[  0 -32  12  13  17   3 -29 -54 -21   2  42   7  -2  -5 -15 -19 -16  -1
  24  -7   4 -17  21  -5 -23  22  13  11 -14 -13  -2 -41  17  -7 -20 -15
 -19   0   7] => j747
[  8 -26  -6  -3 -12  11 -13  -5 -40  -9 -10  15 -33  -2 -33  12   4  24
  23  12  -3 -28  26  12   6   6  15  27 -18  -1 -16   6   4  14   4   9
  -8  12 -19] => j532
[  1 -22  13 -20   3 -13 -13 -63  -4  -3  39   8   8 -20   5 -19 -15 -14
  29  -7   0   4  21   6 -17  24   9   5  -9 -15   7 -43  17 -39 -37 -31
  -9   7   9] => j747
[ -2   1   4  -4   1  37  -6  -8 -24 -29   8  28 -11  12  -9 -11  30   0
  11  -2  10  34   5   1   1  -4  10  43 -44  14  -4   0   0  24   5  22
   0  11  -6] => j90
[-16  -7  16  22  -4 -23 -15  72  10 -13  31   6 -31  34  10  -8 -58  -9
 -29 -44  15 -81   7  14  43  30  34  -6  19   5  11  -2 -25  54 -33  28
   2 -13 -34] => j501
[ -7 -36 -19   7  11 -27   7 -29  -1  12  41  20  41 -27 -13  10  -8  -8
  22 -38 -31   8 -19  20  16  18   5 -20  23   8  32 -44  19 -32 -61 -40
  -6  47  45] => j747
[ -5  -1   2   8  -3 -13  23   8 -39 -63  73   3   7 -24 -44 -38 -40 -27
   7 -37  31 -10  42  28 -10  11  50  -4 -18 -10  -8 -24  72 -25 -20 -12
 -23 -14  -2] => j576
[ 12   9 -15   7   4 -24  24  25  33 -56  24  -2  13  -1  -8   7 -32 -73
 -36 -28  65   0  13 -10  49  45  12 -37  29 -58  45 -21   1  41 -69  18
  10 -39  15] => j256
[-17 -16 -26   3  12   3  36 -12  21 -34  40 -45 -10 -10  22  14 -15 -47
  14  -1  37 -30  48   5 -17 -26  46 -26   1 -25  22  20  52  11 -38  -9
   8  16  66] => j911
[ 24  -6 -49  62  27 -28 -23  31 -27   3 -27  -7   5 -68 -30   7 -30  19
 -31   3  35 -44  52 -22  10  17  -8  -3  46  16  13 -27   9 -25  -3 -12
   6  35   0] => j256
[ 14 -12 -27 -39 -11  16  19  16  -3 -45 -16  21  -5  40   8  -6  28 -27
 -31  19  35 -27  25   1 -47 -15 -11  27   9 -18   7  35  15  27  15   2
  28  22 -33] => j203
[-24 -28 -17  17  -7 -13  39   4 -29 -66  81  -6  -7 -71  -7  -8 -22  -2
  26 -10  70 -31  21  47  36 -33  61 -17 -20 -39   9  31  52 -21 -48  24
   9  18  41] => j576
[-20 -19 -18   0  14   0   7 -19  -5   4  15  28  22   9 -19  11   5   5
   2 -28 -21  29   5  -2   2  19  13 -23 -10  -3 -12 -31  28 -35 -16 -23
  -9   1  20] => j368
[  7  11 -18 -47  22 -23  22  -2 -13  24   2 -42 -17 -15  22  12   4  29
 -25  30  12 -25  29 -21 -19   0 -19   0   8  -4 -17 -23   5 -16  24  18
  33  -4  35] => j90
[-14   8  31  20  25 -27  14   0 -11  25  29 -22  12   3 -31 -17  -3   7
  -4  -1 -16  30 -21  14 -12  11  -8  -6  19  12 -71 -24 -23   6  61   8
 -15 -35 -19] => j679
[ -9 -27   8 -15  25  11 -20 -44 -17   3  50  11  10 -22  -5  -1  -1   6
   6 -23   6 -50  29  -2  10  26  13  23  -7  15 -18 -37  11 -40 -25  -9
   2  15   1] => j90
[-13  -4   5 -12   1 -11 -27 -27   5 -11  16 -46 -21 -25   8   3 -50   9
 -13 -28 -15 -41  -4 -14   4  -9  -8  12   0  -2  26  31  13 -34  -6  14
 -18 -10 -12] => j731
[ -5 -31 -22 -12  41 -21  12  23  -3   7  50 -17  35 -43 -39  26 -21  15
   5   9 -21 -49  42  20   6  -1   8   4  10  22  -6  22 -31  27 -23 -37
 -22  37  -1] => j731
[-32 -17  22  21   8  -5  19  27  -1 -19  -8 -52  37 -12  36  -2   5 -27
 -16 -20  20 -20 -15  -6 -17 -10   3 -26 -12  -5   9  29 -22  29  26 -11
   1  -3  -3] => j731
[ 13   7  -8   3   9 -36  16  20 -38 -49 112 -23   1   6 -23   8  29  15
  25  10  24  32 -60  -1 -22  -2 -37 -20 -28   3  -5  14  64  14  22  14
  -2 -20  74] => j911
[ -43   38   21   55  -19  -15  -12   31    9    3  -37   16  -33  -33
  114  -25   -4 -113   -8   20   34  -34   -4   -6  -26   10  -10    1
   22   41   27  -51   76  -21   15   43   53   27   16] => j345
[-29 -20  -7  -4  -6  17   0 -56   8 -16  13  36   2 -18   6  13  11 -22
  19  -5 -14  23  -5  13   6  22  20  -2  -5   9  12 -52  59 -52 -40  -8
  -6  34  42] => j532
[ 20   0  12 -10  10 -33 -26  21  -5  15  14 -16 -19 -39 -22  16 -52  24
 -33 -43 -29  -2   6   9  56  12  -7  10 -35  15  30  12   5 -38 -21  58
 -27 -23 -43] => j731
[  5   3 -29  36   7  48 -27   2 -29 -14 -45  36 -30  -8 -36 -21   0   5
  25  13  11  -1  55  -4 -29  -6  28  79  -5   6  -6  12 -16   4  -3   8
  14  26 -10] => j256
[-10  -1  -6   6   6  18 -32 -21  23   1  -4 -46 -22 -15  -7  -6 -39  18
   7   6   9 -58 -13 -12   0 -14  -8  37  39  22   1  36 -15 -20  10   8
   1  22  22] => j679
[ 31  22  -8 -12  23 -41  24   6  -6 -18  19   9  10 -16   0 -16   9 -28
 -27  12  34   3  22   7  -7   7   3  32   6   1   0  36  34   8 -17  15
  58  30  17] => j256
[ 23   4   9  -4  -3  10 -39   3   6 -24 -14  29 -46  16 -18 -16   5   7
  -5   5   1 -17  17   1 -13  16  12  72   3  26 -14  43   8  27  -5  39
  15  30 -15] => j256
[ 14 -52 -32 -65 -39  29  -5 -14   4 -54 -74 -32 -34  13  39  28  35  14
 -28  27 -15 -71   7  20 -27   5 -16  49  19  24 -67  73  22   6  29  42
  80  75  29] => j368
[ 40  16 -27  -8 -13  20 -42 -72  22 -58  20 -75   8 -18 -23   7 -59 -11
   3  -1 -12 -23 -30 -23  30  -3 -12  17  30 -16  48  58  18  -4   6 -68
 -13 -12  37] => j501
[-33  21  -7  14  42  -7  -8  -8  16  39 -29 -31   4 -54  15  13 -56  30
 -25   2 -12 -26   0 -46   9 -12 -17  26  -1  46  19  16 -39   0  17   9
  -9   0  25] => j256
[  5  -1   2 -19  -4 -20   9  -2  -9 -17 -18 -49  -1  -2 -11   0 -22 -19
 -24  13  10 -13  38  13 -28  20   6  15  27  -8 -12 -22  38 -16  21 -33
  31  -4  -2] => j532
[ -3 -43  -2  32  17 -25 -26 -59 -11  -7  39 -60  -4 -35 -45   5 -47 -24
  55 -18   0  28   9 -12  -3  21 -10 -17  10 -28   1 -47  16 -18 -42 -17
 -54 -18  25] => j345
[  4 -21   0 -10  34 -30  46  51  13 -26  47  -5  34 -27   8  18  53  18
 -34 -31  54  14  22  19  44  25  29  -9  -5  28 -26  25 -15   3  12 -20
  44  -2  17] => j911
[  14  -32  -30  -14   32  -48   25   13   25  -12   10 -107   25  -94
  -23   58  -45    6   -2   55   55    3   51   10    3    5  -15  -42
   -6   13   33   11   40   -6  -27  -40    3   13   73] => j368
[-10 -17  16  -3  -1   0   4 -66 -16  14  17   0  -4 -15  19  -4  -3  -4
   8 -17  15 -51  25 -22  -5  15  15  -9  -2 -26 -17 -16   1 -50 -15 -30
  30 -20 -24] => j90
[-27 -21  -2  26  12  -7  28   9  -7 -34  -4 -25  18  -2  20   5  11 -36
  -1  -4  47  19 -10 -11 -19   5   6 -13   5  -9  12   0   4  28  19 -19
  -7   9  15] => j203
[-19 -13 -11 -18 -10 -23  14  33   1 -13 -30 -65  -8  -4  19   1 -46 -18
 -20 -17  44 -75  32 -15  -5  14   7 -22  30 -25  -8 -11  -1   5   0   2
   7 -19  14] => j532
[ 27  12  16 -18 -20  13 -55  51 -18  10   7  87 -66   1 -56 -18  18  56
  63  22 -15 -14  -3   9 -44  28 -26  66  -3  66  -3  16 -25 -18  18  17
 -47   2 -73] => j203
[-25 -18   4  16 -14 -20  40  -4   9 -29  52  -7   4 -12 -16   0 -36   4
   2 -15 -15  -8  -3   9  -6  -4  30 -15 -18  27   4  11  71  11 -56  -6
   7  21  48] => j731
[-57 -29  12  20 -49  20 -23 -38  13 -49 -17 -21 -42 -27  15 -17 -40 -11
  34 -57   5 -36 -34 -15   5 -30  25 -28  34 -41  31  26  -8  10  -3   1
 -71 -15  -9] => j576
[ -5 -14   7  20  -3   7 -36 -42   4 -10  -7 -25 -15 -27 -17  -8 -39  -1
   7   0 -12 -32 -28  -5   2  -1 -18  29  40  15  10  13 -13 -10   9  13
 -15  29  -5] => j679
[ 10 -13  31  -7   6   7 -14 -11   0  -1  14 -24   2  -8  11   5  -3 -22
 -12  35   4 -22  11 -20 -46  40 -16   1   6 -12  -4 -56  11  12  32 -17
  17 -38  34] => j911
[-15 -40  18 -38   0  28  27 -57  16  -7  -8 -30  29  42 -37 -27 -18   0
  32 -36 -22  27  11  -7 -48  -1   9 -12 -13  15  27 -43  -7   0 -62 -18
 -45  26  24] => j679
[-12 -28 -31  19  14  -1 -49 -28   4  34 -23 -51   0 -20 -35  25 -51  50
   5 -28 -34 -12 -12 -22  15 -16 -25 -30  21 -29  -3   3 -18 -52   7  -7
 -48 -20   6] => j368
[-42 -19  12 -11  42 -41  33   1  14 -12   9  -7  24 -34  17  19   1 -28
 -39 -31  -1  31   8   5  20  39  14 -13   4  38 -20  -7   4  15  18  -6
   2   7   4] => j368
[  5 -14   2  -4  26 -15 -10 -30  11   3  47  -7  22 -19 -15 -23 -31  -8
  18 -13   6 -30  -1 -10 -26  32 -16  -5   1  28  -8 -22   9 -12 -44 -10
  -8   0  22] => j501
[-85 -32  72  37  -4  32  10 -38 -77  -5 -15 -18  -6 -68  39 -27   6 -20
  59 -59   1 -21   1  23 -33  -5  18  50 -57  85 -20 -38  -2 -40  29  15
  10   0 -43] => j90
[-32 -12   0 -14 -24   3  26 -52 -17 -47  52 -12 -10 -12 -28   2 -29  13
  17 -35 -55   1 -41  21   5  -6   2  13  18  42  -1 -16  53  -1 -33  15
  -3  34  41] => j90
[-21 -11   0  16 -31 -35  -4  25  -2   3 -32 -22 -61 -29  32   9 -27   3
 -10 -33  21  15  46 -11   0  -3  28 -13  15 -22  29 -30  23 -45  11 -16
   1 -33 -13] => j911
[ 12 -13 -12   1  -6  32 -41   3 -24 -45 -28  17 -14  23 -24 -19  -5 -10
 -13  -4   3   9  40  10  14   8  25  56  -6  -4 -12   1  14  32  13   9
   1  27 -12] => j368
[ -5   9 -22 -21 -28   0  14  34 -11 -17  20  32 -23   9 -24 -12 -51 -29
  49 -31 -59   9 -28  38   9  -1  -2  23  -8  32  24 -20  12  38 -66  72
 -33  33  40] => j747
[  2  19 -43 -14  27   7 -11  16  14 -16 -41 -73  -8   3  15  20  -1 -13
 -39   5  44  -6  44 -14 -14   3 -13   0  22 -10   6   7  25 -44  43 -14
  33 -23  11] => j368
[-21 -13 -31   4  10 -19 -10  59  33 -11 -12 -23 -21 -11  23   3 -17   6
 -50   6  35 -24  34 -26 -22   5 -11 -11  23  16 -23  -9   9  -1  24  15
  -4   4   6] => j345
[-10 -20   1 -10   8  13 -13 -61   9 -20  20 -18  22 -17   6 -12  -5 -13
  21  -9 -13  -4  -5 -14 -23  14 -10  -4   1  12  21 -28  29 -30 -46  -6
 -17  35  41] => j731
[  4  -8  -3 -24  -4  13   0   4  11 -42  44   8 -13 -25 -10  -8 -13 -31
  -5   2  31 -38  19   6 -19   1  10  21 -18   4  10  24  43   9 -26  25
   1   7   8] => j90
[-23 -21 -17   2  36   9  36   8   6 -26  56 -17   4  -3  13  15  18 -29
  14 -17  33 -40  46  20  -1   6  47   1   1   8 -29  18   5   9 -18  -6
  28  12  38] => j911
[-41   5 -15  22  37 -21  12 -61 -12 -16  18 -75  -9 -45  37  -8 -85 -26
 -20 -23  41 -15   8 -31  -4 -41  16  12 -12 -53  46  50  20 -68   8   6
  -2 -10   0] => j203
[  0 -13  24  16  -1  36 -27 -25 -11 -21  -7  -7 -37  27 -15 -46 -21  -7
  23   8  38 -35  37  -4 -16   7  41  68   2  -2 -15  10 -12  18  -5  12
  17  19  -5] => j679
[-10 -29  -8 -30 -17  -7  10  20  12 -29  23 -30 -19 -23  32  -6  -9 -24
  10  -3  37 -48  33  15 -25 -26  20   2 -21  -9   3  36  51 -23 -20  19
  11  14  31] => j345
[-26 -12   4 -37 -19  -3  19 -34   6 -33  16  -1 -20 -34   6 -14 -20 -37
  31 -40  -3  -7 -20   9 -14 -18  14  12 -17   7  28  45  73 -17 -30  32
   1  -1  50] => j368
[-11   2  -9   1  16 -12  22  10 -12 -16  43   8  -2 -22   1  30   3 -11
 -12   6   0 -14   0   6  11  21   1   2 -13  28 -13   0  13   6   1   3
  18  11   1] => j90
[  1  -1 -27  25  19   9 -46 -17   7 -15 -12 -68 -24 -22 -22  20 -36  23
   7 -17 -12 -15  -4 -19  10  -3 -11  43  18  21  24  53  -7 -26   3 -10
 -10  15   5] => j731
[  3 -86  -3 -46  69   3 -33 -24  19 -21 -12 -58  -2 -80 -11  20   6  63
 -81  -2  39  20  45  -4   2  -4   5  77 -26  12  23  34 -25  -3  12  49
   0  62  16] => j90
[ -5  -2 -19  22  -1  10 -20 -13  -6 -27  29 -11 -24  -2 -19  -6 -44 -13
  12 -20 -11 -37  16  -5  -7  -7  15  14  38 -28  32   9  -1 -12 -16 -14
  -3   3  -1] => j911
[-21  18  14   2 -29   3  29 -29 -49 -18  20  60   6 -37  38 -42  39 -32
  56  10  34  42 -38  11 -26 -35  -7  24 -42 -11   0  12  35 -43  21  10
  17  -5   0] => j203
[  4   8   9 -42 -12 -14   0  23  18 -15  -9 -35 -11  14  38 -20   0 -20
 -26 -12  33 -55   7   5 -27  17   1  -1  28 -12 -18   2  31 -29   9  17
  38  -7  17] => j576
[ -2 -10 -33 -23 -17  20  30 -34  15 -37  25 -12   3 -13   8   2  -6 -12
   0   2  19  -7   4  -8  -6 -49  12 -61 -17 -52  48   8  42   1 -50  30
 -29  22  45] => j90
[ -9  19  24  -5   9   8  19  -4  24 -41 -48   8  23 -72  22 -22 -12 -37
 -19  -7  11  30  28  -2  10  32  12   9   0  78  39 -31 -13  23 -13  22
 -22  46   6] => j256
[ 34  -2 -31   1  19   5 -47  -1  23 -33  18 -25   4  16  -1 -18 -27   0
 -44 -44  37 -60   0 -19  19  10   4  15  24 -35  23  61  -4 -27  -4   4
  11   6 -10] => j747
[ -9 -34   4   9   3   6 -11 -28 -10 -12  37  -9  29   3 -14  -9  -8  -9
  24 -32 -12 -15   6   9 -25  20  16 -14  -6   9 -14 -31  21 -14 -10 -46
 -32  10  15] => j747
[ 26 -40 -27  -8  25 -14 -16 -35 -43 -26  77 -12  21 -35 -11 -17 -21  18
   5  38  38 -85  35 -19 -43  13   4 -11 -10 -59 -26  12  -4 -19   5 -44
  -1   7  19] => j501
[ 15 -13 -13 -24  28  -6   0 -11  23 -19   7 -47  -4  -5 -35  -4 -20  -6
 -31  -5  29 -35  73  15 -15  12  13   3  38  12 -21 -19  38   2 -19  -8
   3   4 -12] => j576
[-25   0   6  -1  35   7  -1  14  12 -32  26  20  31 -37  20   4  27 -49
 -37 -27  23  -4   4  -3   0  37   9  28  12  46  13 -11  10  -6  26 -27
  12  21  -4] => j90
[-53   4 -39  28  54  10  15 -27  13 -35  21 -18  -5 -50   9  13 -15  -5
  -1  11  34  66  20  -1  12   7  31  17  -3  14  27 -33  17 -38 -24   1
   0  39  61] => j576
[ -2  -7   1 -30  -7 -11  -7 -14  14 -19  12 -10  -5  25  10 -39 -43 -20
 -23 -38  -1 -43  33  -7 -14  18  27   4  37 -27  -6 -23   3  10 -12 -11
  -7  -2  -1] => j747
[ 28   3 -36  15  29   7   2  20 -19  -5  14 -23  18 -10 -56 -14 -24 -13
 -19  11  33 -68  58  -5  -5   4   5   5  53   6  -2 -25   7  15  16 -29
   1   4   1] => j679
[  23  -50   -4  -29    7    7  -51  -17   18   19    9  -49  -27   -8
  -24   16  -68   37    3  -22  -15 -102   43  -30    8   -2   15    5
   21  -44   25   30  -45    3  -28   -9  -42  -10    8] => j911
[-21 -31  -2   0 -26  -6  45  14  -5 -31   1 -23  -5 -39  11  17 -21 -27
  28  -4  40 -27  15  28   0 -12  39 -23 -48 -13  17  36  41 -20 -44  10
  14  11  29] => j532
[-17 -13   0  31 -32  49   3  32 -18 -41 -10  20 -31  11  28   3  39  -1
 -12  27  60 -82   2   3 -39 -20  18   0 -31 -14 -22  52  31   7  44   9
  53 -20 -23] => j576
[  -3  -30   51  -45  -33   55  -47 -114  100  -42  -43    0   14   22
   48  -30  -14  -29  -25  -58  -13    6  -37  -48   25   52   -4  -10
   -6   46   27  -31    7   15  -57    1  -42    3   19] => j501
[-46 -42 -20  18   9 -29  20   5  -3 -25 105  14  -6 -44  14  -7 -21  -7
  13 -22  44 -64 -22  14 -21 -13  26 -22  -9 -25  -4  26  52 -26 -42  14
  15  -4  53] => j501
[ 20  12 -10  72 -10  42 -37  -3 -10 -46 -28  -6 -56  38 -23 -15 -15  -5
  -2  24  33  -9  -3 -19 -14   3  28  15   7 -56  21  38   7  30   6  27
  17   3 -10] => j576
[ -3 -12  -9   0   1   6 -23 -42  24   2  -3 -38 -21 -10 -14  14 -33  11
  -6  -8 -10 -12 -22 -11  21 -10  -9  16  16   2  -9  29   2 -24   9  17
 -17   3  12] => j679
[-28 -23  -1  15  29  14  -8  -8  21   3  24  20  16   5  20  -2  46  19
  18  -6  26   9  11   3  -7   9  21 -26  -4  29  10 -29 -18  -3 -17 -39
 -17  27   9] => j501
